In the rows, 128 means zero.
Each row is followed by its class number.
[126 141 131 148  99 124 157  74 122  77 110 156 138 106 192  91 145 150
 169 177 101 131 119 100 144 131 115 101 137 110  76  98  86 187 133 121
 124 175 158  95  66 103 121  96]
1
[101  34 146 103  68 144 104 147 115 137  40 143  92 194 124  72 101 175
 136 141 144 157 145 125 107 152 121  94 177 175 101 145 147 111 182 146
 112 116 186 153 113 137 140 166]
0
[129  86 135 124 178 123 122 189 169  96 118 116 125 148  66 179 137 139
 122 120 152 165 154 115 137 132 120  96 159 159 119 108 178 126 132 161
 113 141 117 170 136 148 140 103]
0
[103 157 166 152 131 147 122  31 127  74 141 183 156 103 159 159 144 147
 112 125 184 145 118 197 203 121 133 171 119 171 156 111 160 105 154 117
 129 118 113 208 133  93 110 185]
4
[124  74 118 155  81 180 167  50 143 105  95 103 151 171 143 139  97 110
 137 155 138 148 135 130 173 141  99 130 108 139  93 125 102 170  81  72
 123 110 164 101  94 131 133 116]
7
[116 144 153 101 103  95 115  85 133  94 134 140 167 126 104 201 142 161
 129  91 167  90 114 170 142 135 164 176 118 141 156 131 141  88 128 156
 133 105  98 200 161 134  89 139]
3
[ 92 105  87 139 109 176 119 123 161 190 160 129 101 107 129 152 112 125
 124 133 121 141 144 192  75  78 109 138  61  98 184 150 120 113 126 119
 105 148 201 118 131 182 165 142]
2
[ 71 137 114 133  91 139 109 124 150  43 135 160 157 156 145 132  82 163
 145 128 168 182  72 118 128 174 126 153 116 132 113 166  98 189 162  96
  40 118 207 132 104 114  87 192]
7
[177 107 108 166  97 133 161 147 122  66 125 152 139 130 149 129 136 137
 112 168 117  80 123 152 165 141 140  75 126 159  31 140  96 169 194 184
 125 126  77  79 147 101 137 115]
5
[140 103  78 161  99 123 127 189 112 140 167 165  95 115 103 153 112 175
 114 138 113  99  91 144 126 104 119 106 130 108 120 143 103 189 170  90
 102 148  83 114 149  79 194 137]
5
[130 137 145 137  70 140 147  80 162 148 112 114 130 138 166 145  76 117
 146  77 192 123 131 140  96  89 112 139 147 127 124 149 111 151 159  62
 147 167 119 128 190 147 126 109]
6
[108 134 120 132  99 197 146  96 153 113 105 109 188 187 132 106  52 126
 159 105 132 140  80 177 160 117  98 170 107 122 116 129 115 186 130  81
 121 134 166 166  82 147 136 140]
6
[149 162 122  84 122  89 113  99 125 118 140 120 145 136  65 151  95 149
 139 140 114 114  89 108 132 151 158  78 105 153 113 134 122 163 109 126
 164 127  98 108 119 111  89 193]
8
[ 83 143 104 109 102 167 153 118 183 173 164  78 166 133  95 145 113  71
 138  97 136 114 128 190  90  91 149 125 106 195 156  96 138  85 152 179
 108 114 110 115 153 160 108 156]
0
[119  90  97  93  97 109 127 126 144  49  79 120 179  72 135 123 142  95
 150 160 115 120 106 168 166  81  73 124 105 173 139 146  77 208 153 143
 116 119 139 134  96 182 108  75]
9
[118 154 160  93 173 127 126 144 155 137 182 102 140 143 178  94 132 121
 105 116 185 146 135 106  78 135 152 159 150 139 148 140 130 124 132 103
 106 117 207 158 175 122  66 156]
3
[151 141 142 152 130 103 122  70  99 168 158  92 123 121 189 115 184  95
 122  97 165 119 111  90 108  85 181 112 162 115 113 157 154  88 113 114
 131 154 114  97 167 114 139 145]
8
[114  79 136 107 157 148 112 138 174 148 169  58 164 102 172 171 132 126
 120 101 133 142 156 113 129  79 129 125 130 157 147 131 176 116  85 157
  70 125 148 150 124 155 135 128]
9
[129  70 106 147 147 136 167  96 116 127 103 115 141 158 128  97 120  98
 134 126 107 126 139  91 126 151 116 145 112 105 126 137 104 148 107 111
 132  98 141 120  95 149 140 140]
5
[101 149  78 111 112 102 130 170 133 108 139 143 159 183 113 143 129 140
 105 131 136  75  93 170 103 162 116 119 107 177 182 124 134 131 155 162
 157 139 152  69 169 157 105 113]
1
[115  79 106 150 168 179 152 105  98  86 127 136 185 129 153 132 135 142
 158 126 125  98 151  68 140 138 127  95 124  74 154 108 164 154 116 183
  68 148  96 124 118 116 128 108]
2
[144  89  94 145  89 128 137 108 173 159 139 112 140 122 198  88 114 142
 150 126 123 164 118 124 116 137 147  53 158 172  67 104  94 179 154 162
  57 128 175 131 140 117 110 147]
0
[140 182 132 179 199 156 101 127 132 147 123 151 143 165 102 160 130  93
 142 113 124  79  85 172  94 144 123 163  99  81 191 130 155 112 111 150
 160 121  93 134 162 180 162 105]
8
[137 127  86 175 150 104 153 124 151 130 167 128 152 130 124 138 108  92
  99  80 164  82 126 113  77 155 111 129 100 120 167 107  77 141 157  75
 130 123  68 135 211  93 108 122]
0
[121 101  95  67  47 105 119  95 130 211 115 131 123 125 172 148  94 230
 154 124 107 191 117 160  72 144 108  90 199 119 141 140 124 135 133 192
  91 121 205 141 143 153 131 116]
7
[121 120 145 134 140 146 105 135 142 138 134 151  82  90 159 129  82 145
 153 130 158 140 124 165 135 109 131 109  92 144  85 149 140 140 142 112
 122 144 169 151 170 142 136 153]
1
[114  93  72 125 143 106 125 133 156  68 135 147 147 128 162 126 158 143
 103 186 132 154 159 142  88 100  93 104 116 110 106 118  94 147 163  99
 169 114 138 151 127 140 141  98]
2
[106  97 105 171 126  93 138 113 152 122  77 142 167 187 123 140 124 134
 168 110 125  81 107  61  90 144 129  75 124 154 161 142 145 185 116 153
 108 122 104  94 104 144 116 137]
8
[ 73  92  99 133 150 164 115  57 135 124 142 129 150 140 192 100 161 145
 161 132 128 137 135 123  66 135 145 100 109  75 113  91 143  90 118 141
  95 101 150 184 145 124 118 141]
2
[124  90 124 108 159 177 102 174 135  49 109 134 126 119 183  88 158  91
 136 182 154 121 137  93 154 125  97 136 106 135 140 118 158 143 123 155
 117 178 139 145 134 153 117 136]
1
[137 108  93 141 106 138 119 147 141 148  83 157 146 134  93 152 160 121
 141 159 118 141 106 159 136 131  98  77 135 131 145 132 151 146 123 201
 130 126  85 172 119 154 148 169]
0
[120 135 127 156 121 121 133 153 153 132 133 161 153 134 166 169 117  93
 104 179 178  94 140 126 173 118  93 116  82 144 164 125 129 109  91 160
 145 104  93 140 115 108 126 204]
4
[118  99 106 151 148 125  74 164 104 119  98 174 130 172 176 135 105 140
 157 140 146  82  77  95 126 122 139 134 120 162 134 138 148  91 151 171
 139  52  53 191 154 125 120 146]
7
[ 88  83 116 122 100 169  99 140 157 112 152 117 112 107 139 158  72 176
 103 125 158 181 176 160 136  66 105 160 127 104 112 161 149 113 153 154
 112 171 147 185 123 112 162 231]
4
[125 135 117 139 187 120 106  98 108 117 126 162 114 103  88 163 106 118
 126 160 148 144 145 114  84 119 134  73 135 104 123 138 144 103 163 114
 202  89  86  81 151 123 126 153]
2
[199  97 126 135 205 178 131 136 137 146 134 122 124 142 165 120 114 114
 101 127 141 178 138 129 153 145 107 133 139 114 115 144 142 122 118 143
 153 107 119 210 176 133 116 111]
7
[133  89 126 138 116 130 133 128 118 149 119 152 116 115 125 158  90 129
 154 120 169 102 114 133 166 150 100 109 113  82 150 126 103 151 100 141
 128 125 140 144 156 139 111 138]
3
[170 102 112  95 168 130 137 197 100  91 131 128 110 110 123 104 152  88
 115 101 159 112 109 105 168  75  94 197 135 115 173 147 130 113 178 123
 176 180 101 172 132 145 116  88]
5
[136 165 142 118 107 137 148  68 117 140 140 129 130 125 179 129 129 134
 127 149 117 128 150 129  91 137 167 114 130 147 120 128 110 122 134 120
 107 135 188  64 137 154 124 154]
9
[121  48 141 158 149 137  80 204 162 140 168  79  82 122 180 127  86  78
 110 129 136 113 158  89 125 118 109 117 163  90 112 110 102  77 140 214
 137 144 120  67 160 169 141  63]
1
[ 86 139 132  87  99 140 117 100 130 168 173  94 149 143  83 170  65 139
 139 178 124 126 121 135  88 113 149  80 160 120 143 140 111 149 129 180
  89 133 117  95 157 174 130 150]
6
[164 109  87 143  96 130 150 121 123  94  82 125 174 189 167 146 121 164
 119 167 152 105 103 134 163 143 120  82 103 213  60 152 152 181  96 114
 134  87 149 117 141  91 112 139]
7
[113 116 121 117 160 121 113 138 137 140 142 125 151 164  74 211 103 202
  95 166 136 112 149 168  63 135 112  83 119 112 127 167 157 146 113 112
 123 105 145 161 180 131 156 141]
9
[ 51 101 154 125 111 158 117  40 176 103 150 112 131 112 111 166 158 108
 149 180 118 130 150 168  96 169  92  98  99  76 136  93 111 145  81 150
 120 143 117 126 158 178 127  92]
1
[115  77 140 119 116 100 129  87 103 107 113 136 110 100 160 114 182 113
 114 175 147 165 122 110 167 114 116  76 162 156 119 120 111 110 131  99
 122 114 176 116  87 120 119 130]
9
[117 120 111  97  68  99 152 132  82 140 118 137 128  92 195  96 146 113
 129 150 101 123 120 144 165 120  97  96 133 173 141 113 103 106 154 173
 154 114  94  57  91 152 173 125]
6
[124  96 120 130 178 109  61  90 138 130 157 112 122 125 167 140  49 131
 140 208 126 110 123  76  81 113 120 123 121  99 122 116  71 136 111 129
 144  90 114 184 151 166 120 132]
6
[103 105 149 163  83 135 146  74 130  96  85 136 147 131 167 107 130 109
 118 137 131 118 171 135 124 168 113  87 181 178 118 104 128 170 144 152
 171 108  93  39 177 150 118 119]
1
[153 111 155 140 153 137 126 128 140 117  93 156 128 165 114 112 113 117
 122 120 138 142 161  63 122 179 168  89 152 173 159 119 141 196 115  85
 119  91 118 101 166 140  98 135]
2
[117 114 106 120 103 154 138 133  81 102 163 117 115 127 125  95  89 134
 118 154  81  69 125 110 116 123 145 148 100 163 142 132  61 154 173 150
 100 126  84  90 159 113 110 100]
7
[108  42  97 162  99 101 165 139 104 129  92 131 139 147 187  87 109 140
 146 157 108 120 105 107 166 138  97  83 113 182 102 160  75 173 130 162
  60  72 194  83  70 128 135  69]
7
[113  70 152 100 119 158 105 147 131 103 110  85  82 145  77  87 135 112
 119 203  85 134 144 122 105 112 108 136 162 108  90 126  88 147 137 161
 154 134 145 137 107 159 120  91]
5
[119 159 111  69 128 108 153 146  83  76  85 169 132 142 111 113 154 153
 153 158 138 108 109 174 138  89 137 178 112 152 135 137 125  91 177 153
 172 138 188 168  87 159 110 124]
3
[ 97 113 154 116 133  88 109 113 116 115 181 126 160 117 167 157 162 170
  93 180 158 102 131 110 145 110 121  64 141 170 134 106 149 130 116 134
 156  93 103 130 135  87  93 105]
2
[172 102  50 110 133  82 132 119  85 102 112 130 117 144  64 158 129 133
 127 122 149 143  86 121 133 140 152  96 136  75 111 151  99 116 131 113
  97 163 132 153 171 133 154 120]
6
[155 136 164 146 174  99 140 149 128  94 128 152 103  76 116 157 119 148
 121 143 133 142 164  79 128 159 118  54 129 132 108 127 128 175 131 119
 132 131 140  45 125 100 113  81]
2
[194  79  70 106  78 115 129 139 117 120 145 135  83 119 122 156 168 112
 106 147 105 131 104 114 179 137 150  77 109 145 104 134  89  88 147 187
 130 153  59 117 148 117 121 120]
7
[120 137 151 140 150 121 124 102  91 108  93 119 139 102  77 100  65 101
 124 147 129 121 120 124 153 147 112 133 101 147 134 140 108 174  85  85
 150  76 149  97  98 115 119 197]
8
[ 98 121 116 165 124 110 163 130 106 135 157 105 130 141 173 101 131 103
 105 138 152 120 140 120 156 115 129  96 104 131  86 154 105 134 108 127
 115 120 151  64 131  93 150 166]
4
[129 126 138 164 134 131 168  37 180 122 127 142 146 129 155 156 138 122
 168 155 155 142 148 102 109 127 138  56 133 119 109 117 124 181 109 134
  91 166 145 124 131 154 109 135]
8
[150 166 111 175  86 119 122 140 186 136 116 154 116 115 127  91 116  86
 132 145  98 140 107 133  82 122 139 132 151 116 152 121  35 210 142 135
  95 146 146 123 131 161 112 146]
8
[109 148  93 118 137  80 152 191 127  61 109 131 166 136  84 128 148 137
 122  79  92 112  99 133  91 164 104 176 116 140 156 157 118 170 169 143
 118 113 133  73  94 136 136  97]
5
[100  79 134  75  37 151 140 159 154 103  70 102 136 150 153  99  83 126
 144 155 135  91 185 134  76 138 108 123 117  99  73 123  95 106 136 149
 108 135 134  98 134 119 150 122]
1
[100  82  83 149  67  78 108  97  67 108 109 120 152 166 132 121 131 169
 130 139 150 112  67  98 156 144 130 101 182 147 135 127 112 134 141 180
  99 150 205  90  99 128 100 137]
0
[113 109 139 114  93  75 136 109  81  50  77 144 197 140 125 150 179 158
 130 129 148  85  71 138 174 151  90  86 152 148 136 161 133 148 161 168
 119 124 133 104  91 109  91  67]
9
[158 201 122 115 109 129  89 118 176 124 188 115 108 130 157 155 129  83
 112 153 116 116 117 103 106 119 186 179  89 138 151 110  93 105 117 103
 113 161 123  49 113 111 142 169]
4
[159 152  93 163 129 139 149 149 135 139  97 142 143 140  77 149 124  73
 117 135 118  88  86 154 134 156 114 102  98 157 173 113 118 134 110 140
 114 107  89  95 137 119 136 129]
6
[130  95 107 145 171 158 108 145  72 115 131 103 130 158 118 104 131 126
 119 132  94 137  74 132 181 156 110 128 159 111 146  98 143 126 109 146
 106 129 145 105  94 126 180  80]
6
[ 93 130 142  88 161 160 135 133 129 105 130 141  87  67 101  96 141 121
 109 121 125 198 199 147  52 148 151 140 176 155 170 130 142 126 184 161
  93 120 167 106 188 162 113 193]
3
[ 85 123 139 103 137 115 128 102  98 102 132 132 118 152  99 125 158 138
 116 148 114 107 117 165 126 160 110 108  92 166 154 125 126 127 134 141
 161 118  96 158 173 176 124 110]
6
[131  97 101 131 153 148 150 117 114 120 115 132 116 132 114 108 109  90
 140 140 107 101 162 106 108  99 169 158 105 127 145 130 106 107 144 123
 104 144 120 115 135 159 160 119]
1
[ 87 136 144 176 150 161  92 160 104 115 157 115 124 168 140 116 155 118
 122 137 126  98 112  97 106 181 132 106  81  37 101 127 134 122  63 131
 119 110 124 105 148 106 135 149]
2
[ 81  97 162 110  96 127 134 157 167 137  94 114 107 137 112 140  68 151
 164  97 130  80 162 142  79  65 146 134 111 182 106 118 107 114 155 115
  98 102 138 175 144 144 113  92]
9
[129 108  94 130  96 110 165  79 148 146 141 115 163 137 183  90 152 116
 149 119 132 145  92 146 151 104 137 106  99 128 111 142  91 162 109 104
  77 143 188 154  89 139 138 141]
8
[151 113 124 118 100 104 136 175  46 123 114 133 106  92 161 104 140 133
 125 102  96  91 145 106 183 141 128 100  85 141 118 137 126 152 105 118
 161 119  88  28 130 123 178 110]
2
[116 151 176 150 106  74 166 111 105  60  93 116 162 103 182  76 147 108
 104 106 152  82 133 114 151 121  63 195  91 159 152 150  60 189 116  78
 169 131 119 182 138 140  79  68]
6
[ 86  89 129 112 131 126 160 132 195  82 101 120 107 147 118 149 150  99
 164  89 165 150 154 148 112 127 121 149 114 106  96  81 117  52 137 131
 135 124 177 158 102 152 111  86]
3
[135 138 135 135 100 107 109  59 117  74 150 119 136 141 163 128 132 106
 108 127 120  91 109 115 118 110 204 183 117 176 117 125  69  90 176  58
 106 110 147  72 110 121 124 114]
9
[186  71 166  88 117 185 142 126 130 163 128 112 137 142 206 128  90 118
 107 163 166 132 149 127 166 149  77  97 121 142 110 160 140 120 130 117
 139 106 118 105 140 100 143  95]
7
[ 68 149 159 150  94  95 153 116 169 114 150  87 131 147 145 123 158  63
  98 121 148 145 173 112 129 115 142 132 146 166 124 113  96 146  93 120
 150 112 109  67 150 149 115 150]
4
[ 97 127 114 128 228  82 112 132  79 111 164 124  87   8 171  85 149 106
 159 133 135 156 117  77 122  40 116 117  97 136 126 125 126 132 134  52
 144 106 160 104  94 100 137  89]
2
